Below are the code and all the weights of a small trained network. Each question names an input and a class and asks about switching units off, where a switched-off unit gives its printed mean instead of its output.

import numpy as np


def w(rows, s, z=0):
    codes = np.array(rows[::2]) - 128.0
    scale = np.full(codes.shape[1], s)
    scale[-1] = z or s
    return codes * scale


def norm(h):
    return h / np.sqrt((h * h).mean(-1, keepdims=True) + 1e-5)


def f(y):
    return y / 2 * (1 + np.tanh(0.7978845608 * (y + 0.044715 * y**3)))


def log_softmax(a):
    a = a - a.max(-1, keepdims=True)
    return a - np.log(np.exp(a).sum(-1, keepdims=True))


def net(x, mask):
    res = np.array(x, float).reshape(1, 7) / 4 @ E
    u = 0
    for l in range(3):
        y = f(norm(res) @ A[l][:, :-1].T + A[l][:, -1])
        res = res + np.where(mask[u : u + 11], y, B[l][:, -1]) @ B[l][:, :-1]
        u += 11
    return log_softmax(norm(res)[-1] @ U[:, :-1].T + U[:, -1])


A, B = {}, {}
E = w([
[164,125,121,153,121],'x0',
[68,67,167,139,163],'x1',
[120,160,104,209,66],'x2',
[108,103,10,85,123],'x3',
[126,155,134,63,77],'x4',
[133,98,113,149,176],'x5',
[107,57,120,99,104],'x6',
],0.0014)
A[0] = w([
[132,140,32,99,99,6],'0.n0',
[31,47,124,125,89,115],'0.n1',
[167,95,253,231,129,77],'0.n2',
[139,129,43,76,194,107],'0.n3',
[213,179,116,199,129,144],'0.n4',
[74,86,117,139,105,68],'0.n5',
[135,37,150,19,176,159],'0.n6',
[150,177,46,185,112,104],'0.n7',
[181,120,147,156,157,105],'0.n8',
[106,82,40,120,205,173],'0.n9',
[241,86,138,160,100,80],'0.n10',
],0.0027,0.0013)
B[0] = w([
[81,98,139,17,198,110],'0.n0',
[47,30,140,181,25,169],'0.n1',
[169,128,5,83,128,198],'0.n2',
[122,160,54,127,150,167],'0.n3',
[75,116,125,171,105,186],'0.n4',
[93,99,125,116,101,104],'0.n5',
[205,108,107,236,122,254],'0.n6',
[106,149,183,181,234,163],'0.n7',
[146,105,79,116,117,122],'0.n8',
[43,202,97,154,142,217],'0.n9',
[216,80,130,198,174,119],'0.n10',
],0.002,0.00096)
A[1] = w([
[139,93,42,16,98,47],'1.n0',
[140,236,168,119,58,32],'1.n1',
[142,175,126,235,100,144],'1.n2',
[118,100,185,130,205,237],'1.n3',
[78,59,46,205,212,27],'1.n4',
[136,129,33,2,90,93],'1.n5',
[170,96,234,123,70,175],'1.n6',
[131,70,221,131,209,146],'1.n7',
[90,195,104,205,161,96],'1.n8',
[212,47,124,143,190,253],'1.n9',
[67,149,149,104,102,203],'1.n10',
],0.0039,0.00064)
B[1] = w([
[48,189,203,229,188,200],'1.n0',
[190,58,210,107,170,178],'1.n1',
[179,111,143,213,207,223],'1.n2',
[112,217,66,79,76,172],'1.n3',
[146,117,180,20,126,249],'1.n4',
[65,234,239,197,189,222],'1.n5',
[117,181,88,103,215,211],'1.n6',
[99,223,72,53,5,179],'1.n7',
[169,111,82,161,211,198],'1.n8',
[152,224,126,181,34,215],'1.n9',
[182,86,100,93,136,153],'1.n10',
],0.0029,0.0014)
A[2] = w([
[107,115,180,149,134,155],'2.n0',
[68,41,91,152,73,116],'2.n1',
[6,115,187,21,155,1],'2.n2',
[230,252,157,104,182,142],'2.n3',
[110,113,88,109,175,158],'2.n4',
[174,164,186,68,165,138],'2.n5',
[162,104,204,90,115,117],'2.n6',
[92,68,126,92,79,81],'2.n7',
[48,8,135,96,85,30],'2.n8',
[186,144,195,106,125,103],'2.n9',
[93,114,143,121,110,68],'2.n10',
],0.0035,0.0019)
B[2] = w([
[103,146,150,88,111,149],'2.n0',
[62,87,140,92,126,125],'2.n1',
[202,171,123,240,119,152],'2.n2',
[82,15,112,150,61,250],'2.n3',
[94,148,93,80,166,143],'2.n4',
[50,41,155,82,149,163],'2.n5',
[140,105,174,63,168,128],'2.n6',
[80,95,69,166,131,111],'2.n7',
[105,2,94,231,87,121],'2.n8',
[131,51,178,88,132,140],'2.n9',
[122,106,157,195,154,106],'2.n10',
],0.0024,0.0023)
U = w([
[221,144,91,138,47,5],'0',
[168,57,247,49,125,158],'1',
[35,15,86,197,81,128],'2',
[90,206,81,37,36,129],'3',
[26,224,202,169,187,197],'4',
[230,97,136,251,202,149],'5',
[110,154,28,98,220,95],'6',
],0.012,0.0017)

Each question gives the input, the list of numbers given to net, and the class t.
The units are the neurons (one row each of A and B). Each row of codes is followed by its name. A weight is (code - 128) times the scale printed after its matrix; where a second scale follows, it is the last column's (A, B and U).
mask holds one flag per neuron, layer by layer. A switched-off neuron (its flag False) gives its mean, the last column of its row in B, instead of its output. The means were averaged over made-up inputs and are rounded, as every weight is.
A unit's drop is (log p(t) with every unit on - log p(t) with that unit switched off) / (log p(t) with every unit on - log p(t) with every unit switched off).
most important unit: the unit with the biggest drop
k most important neurons: the k neurons with the biggest drops, biggest first
top k neurons in layer l: the k neurons of layer l with the biggest drops, biggest first
drop when u is switched off: that unit's drop, to one decimal
input [7,-8,-5,-3,-5,6,7], class 0: most important unit -> 1.n9
input [5,-8,-7,6,0,3,-6], class 4: 2 most important neurons -> [1.n5, 1.n0]
input [-7,2,3,-8,-5,-1,-8], class 5: 2 most important neurons -> [0.n2, 1.n5]
input [-1,-6,-7,0,-8,-1,-4], class 0: 2 most important neurons -> [1.n9, 1.n6]
input [3,2,8,-1,-2,-3,2], class 5: 2 most important neurons -> [1.n2, 2.n3]
input [2,-8,3,1,-1,-6,2], class 1: 2 most important neurons -> [1.n1, 0.n6]
input [-6,5,-4,8,1,1,4], class 4: 3 most important neurons -> [1.n5, 1.n0, 2.n3]
input [6,-5,-2,3,-2,-2,0], class 4: top 2 neurons in layer 2 -> [2.n2, 2.n8]
input [7,8,2,-7,-4,7,5], class 3: 2 most important neurons -> [1.n7, 1.n9]
input [-8,0,0,-1,-5,0,1], class 6: top 2 neurons in layer 2 -> [2.n3, 2.n4]
input [8,3,-8,-8,2,-4,-4], class 3: 2 most important neurons -> [1.n7, 1.n3]
input [4,-5,4,1,-3,1,7], class 5: 2 most important neurons -> [1.n7, 1.n2]
input [-4,-5,2,4,8,-7,-6], class 1: 2 most important neurons -> [1.n1, 0.n2]
input [8,-4,-3,-4,0,-3,8], class 0: 2 most important neurons -> [1.n9, 0.n10]
input [5,-1,5,8,-4,8,-2], class 6: most important unit -> 1.n4
input [8,4,1,-3,-1,-8,-3], class 5: 4 most important neurons -> [1.n2, 1.n4, 0.n2, 0.n0]
input [-7,-1,7,8,-3,-6,-6], class 6: 2 most important neurons -> [0.n7, 1.n8]
input [0,-8,8,7,6,0,-8], class 5: 2 most important neurons -> [1.n1, 1.n7]
input [2,6,1,-7,1,-3,0], class 3: top 3 neurons in layer 0 -> [0.n9, 0.n2, 0.n6]
input [-7,-8,-3,-1,-5,8,-2], class 6: most important unit -> 0.n9
input [8,2,-3,-7,0,-1,0], class 0: drop when 0.n2 is switched off -> 0.1
input [7,-2,-6,-5,-2,-6,-8], class 1: drop when 2.n5 is switched off -> 0.2
input [0,4,-7,-7,-2,-8,-1], class 3: drop when 1.n7 is switched off -> 0.4
input [-1,-5,1,-7,6,7,2], class 1: drop when 1.n5 is switched off -> 0.0
input [-6,1,1,-1,2,-5,1], class 1: top 2 neurons in layer 1 -> [1.n1, 1.n10]
input [-5,-8,8,-8,5,2,-2], class 1: top 3 neurons in layer 0 -> [0.n6, 0.n9, 0.n3]
input [3,-5,-6,-2,-6,-3,8], class 0: most important unit -> 0.n6
